Below is a small trained network, with its code and all its weights. Each question gives an input and a target symbol and asks what happens when units are switched off, that is, made to give their printed mean instead of their output.

import numpy as np


def w(rows, s, z=0):
    codes = np.array(rows[::2]) - 128.0
    scale = np.full(codes.shape[1], s)
    scale[-1] = z or s
    return codes * scale


def f(y):
    return y / 2 * (1 + np.tanh(0.7978845608 * (y + 0.044715 * y**3)))


def softmax(a):
    e = np.exp(a - a.max(-1, keepdims=True))
    return e / e.sum(-1, keepdims=True)


def log_softmax(a):
    a = a - a.max(-1, keepdims=True)
    return a - np.log(np.exp(a).sum(-1, keepdims=True))


def net(x, mask):
    ids = ['αγδεζθλμξπσφψω'.index(c) for c in x.split()]
    T = len(ids)
    res = E[ids] + P[:T]
    r = res
    for j in range(2):
        rows = slice(3 * j, 3 * j + 3)
        q, k, v = (r @ M[0][rows].T for M in (Q, K, V))
        z = softmax(np.where(np.tri(T) > 0, q @ k.T / 3**0.5, -1e9)) @ v
        o = O[0][rows]
        res = res + np.where(mask[j], z, o[:, -1]) @ o[:, :-1]
    y = f(res @ A[0][:, :-1].T + A[0][:, -1])
    res = res + np.where(mask[2:14], y, B[0][:, -1]) @ B[0][:, :-1]
    return log_softmax(res[-1] @ U[:, :-1].T + U[:, -1])


Q, K, V, O, A, B = {}, {}, {}, {}, {}, {}
E = w([
[166,163,108,137,118,131,144,176],'α',
[224,67,149,121,154,48,53,97],'γ',
[126,147,38,177,209,140,216,161],'δ',
[136,174,122,157,161,121,135,160],'ε',
[97,81,206,208,85,161,96,231],'ζ',
[172,140,190,187,99,83,131,162],'θ',
[149,156,126,138,180,127,95,128],'λ',
[98,155,123,166,219,139,145,185],'μ',
[100,212,103,93,60,61,3,143],'ξ',
[194,157,90,98,141,195,123,177],'π',
[126,132,114,212,65,2,136,131],'σ',
[121,204,76,122,161,153,95,147],'φ',
[179,182,140,132,96,122,78,143],'ψ',
[174,99,51,119,166,85,167,128],'ω',
],0.0094)
P = w([
[80,131,137,86,115,165,146,97],'0',
[255,139,106,78,132,130,180,166],'1',
[158,176,185,150,162,103,138,137],'2',
[226,125,88,88,112,126,119,168],'3',
[135,176,168,180,152,93,90,144],'4',
[194,105,63,115,108,116,75,179],'5',
[105,169,160,218,145,78,57,150],'6',
[153,82,28,142,109,108,18,171],'7',
[133,153,134,218,140,92,59,186],'8',
],0.0094)
Q[0] = w([
[56,108,192,34,91,148,167,2],'H0',
[170,201,26,127,152,141,111,188],'H0',
[139,34,69,49,33,153,133,107],'H0',
[97,133,176,73,128,172,166,51],'H1',
[130,87,32,151,134,106,118,187],'H1',
[70,56,119,25,96,192,202,56],'H1',
],0.0081)
K[0] = w([
[173,174,175,52,145,169,255,124],'H0',
[127,80,179,227,120,63,51,147],'H0',
[56,221,255,137,199,120,188,50],'H0',
[224,177,150,124,153,60,138,176],'H1',
[44,132,182,139,81,155,136,87],'H1',
[186,215,211,163,158,69,107,176],'H1',
],0.0075)
V[0] = w([
[78,241,29,126,35,93,176,119],'H0',
[130,157,53,13,184,224,97,144],'H0',
[88,95,170,174,112,192,226,192],'H0',
[117,39,81,176,194,26,167,104],'H1',
[56,176,224,193,88,82,90,148],'H1',
[2,170,116,139,180,173,172,101],'H1',
],0.0091)
O[0] = w([
[93,250,70,117,41,56,170,139,79],'H0',
[126,91,34,71,99,206,58,153,68],'H0',
[166,112,116,231,95,81,101,230,1],'H0',
[59,137,159,83,206,65,114,225,95],'H1',
[178,231,255,102,81,183,130,124,92],'H1',
[245,220,111,142,230,135,35,143,97],'H1',
],0.0086,0.0048)
A[0] = w([
[111,125,193,94,76,50,15,122,155],'N0',
[102,110,134,120,162,185,215,157,183],'N1',
[153,97,106,198,201,160,143,135,137],'N2',
[120,77,170,37,123,94,24,109,55],'N3',
[142,169,87,127,202,160,138,106,170],'N4',
[211,160,130,181,167,108,116,139,88],'N5',
[84,94,54,68,144,71,129,232,171],'N6',
[164,165,146,21,182,144,167,176,253],'N7',
[124,64,95,85,158,254,51,155,64],'N8',
[231,141,194,160,108,128,107,109,152],'N9',
[90,60,155,227,143,174,122,172,171],'N10',
[154,119,114,99,111,177,112,171,96],'N11',
],0.0054,0.0026)
B[0] = w([
[138,115,101,53,158,215,153,192,195],'N0',
[122,112,164,107,111,132,90,125,169],'N1',
[169,82,141,124,121,147,73,161,210],'N2',
[134,171,54,139,144,165,189,215,198],'N3',
[151,139,160,84,97,100,42,119,213],'N4',
[93,123,197,186,135,158,108,176,209],'N5',
[96,93,137,137,177,122,254,144,205],'N6',
[72,151,208,107,146,53,112,117,234],'N7',
[140,76,93,179,116,42,62,99,218],'N8',
[103,112,175,132,172,203,180,122,252],'N9',
[103,124,104,120,105,176,76,135,190],'N10',
[104,113,127,144,98,138,95,125,127],'N11',
],0.0058,0.003)
U = w([
[145,125,99,137,99,142,168,123,74],'α',
[130,57,182,50,198,125,118,57,249],'γ',
[102,130,56,152,176,102,155,213,124],'δ',
[129,155,119,122,136,137,130,144,64],'ε',
[115,116,174,210,118,166,98,198,149],'ζ',
[157,154,169,170,146,176,179,131,67],'θ',
[154,157,104,152,132,121,84,83,54],'λ',
[140,146,120,121,183,59,53,208,3],'μ',
[84,214,139,3,128,127,149,153,179],'ξ',
[134,77,25,220,84,118,122,72,116],'π',
[102,168,171,204,121,23,180,69,179],'σ',
[124,151,80,124,103,120,99,115,106],'φ',
[138,167,122,102,99,166,152,82,86],'ψ',
[26,51,116,85,114,112,192,166,174],'ω',
],0.0049,0.0026)

Each question gives the input, a string of symbols that net reads in full, and the target symbol t.
The units are the heads (3 rows each of Q, K, V and O) and the neurons (one row each of A and B). Each row of codes is followed by its name. A weight is (code - 128) times the scale printed after its matrix; where a second scale follows, it is the last column's (O, A, B and U).
mask holds one flag per unit, heads first, then neurons. A switched-off unit (its flag False) gives its mean, the last column of its rows in O or B, instead of its output. The means were averaged over made-up inputs and are rounded, as every weight is.
A unit's drop is (log p(t) with every unit on - log p(t) with that unit switched off) / (log p(t) with every unit on - log p(t) with every unit switched off).
The circuit of an input: a set's keep is (log p(t) with only the set's units on - log p(t) with every unit switched off) / (log p(t) with every unit on - log p(t) with every unit switched off). Starting from the 12 units with the biggest drops (on a tie, the unit counted first), units are removed one at a time, each time the one whose removal leaves the highest keep (on an exact tie, the one counted first), for as long as the keep stays at least 0.8.
circuit, biggest first: the units of the circuit, biggest drop first
top k neurons: the k neurons with the biggest drops, biggest first
which heads matter: for each layer, one digit per head in row order, 1 if its drop is at least 0.15 and else 0, layers parted by /
drop of u: that unit's drop, to one decimal
input δ θ ψ γ μ γ ω, target γ: which heads matter => 10
input θ φ γ δ ζ π, target ζ: circuit, biggest first => [H0, N5]
input γ π ω γ ω, target ω: circuit, biggest first => [H1]
input π γ δ λ π δ, target π: circuit, biggest first => [H1, H0, N8]
input α ψ σ ε, target σ: which heads matter => 10
input ζ θ γ π ψ φ φ ξ, target ξ: which heads matter => 11
input λ γ θ, target γ: which heads matter => 10
input γ λ μ φ φ γ α σ φ, target σ: which heads matter => 10
input π λ γ φ ψ π γ, target π: circuit, biggest first => [H1, N7]
input γ ε γ ω σ, target ω: which heads matter => 01
input λ γ λ ξ γ π θ σ λ, target σ: which heads matter => 10
input γ α δ ω δ ω γ π λ, target ω: which heads matter => 01
input λ π σ π, target σ: which heads matter => 10
input δ φ φ σ δ, target σ: top neuron => [N0]
input δ δ δ ε φ ζ δ, target ζ: top 3 neurons => [N5, N2, N10]
input ζ φ γ π γ ζ ε, target ζ: drop of N5 => 0.1
input σ δ ξ γ ψ σ π ξ δ, target ξ: drop of H1 => 0.2
input σ σ μ γ γ γ γ φ, target γ: drop of H0 => 1.0
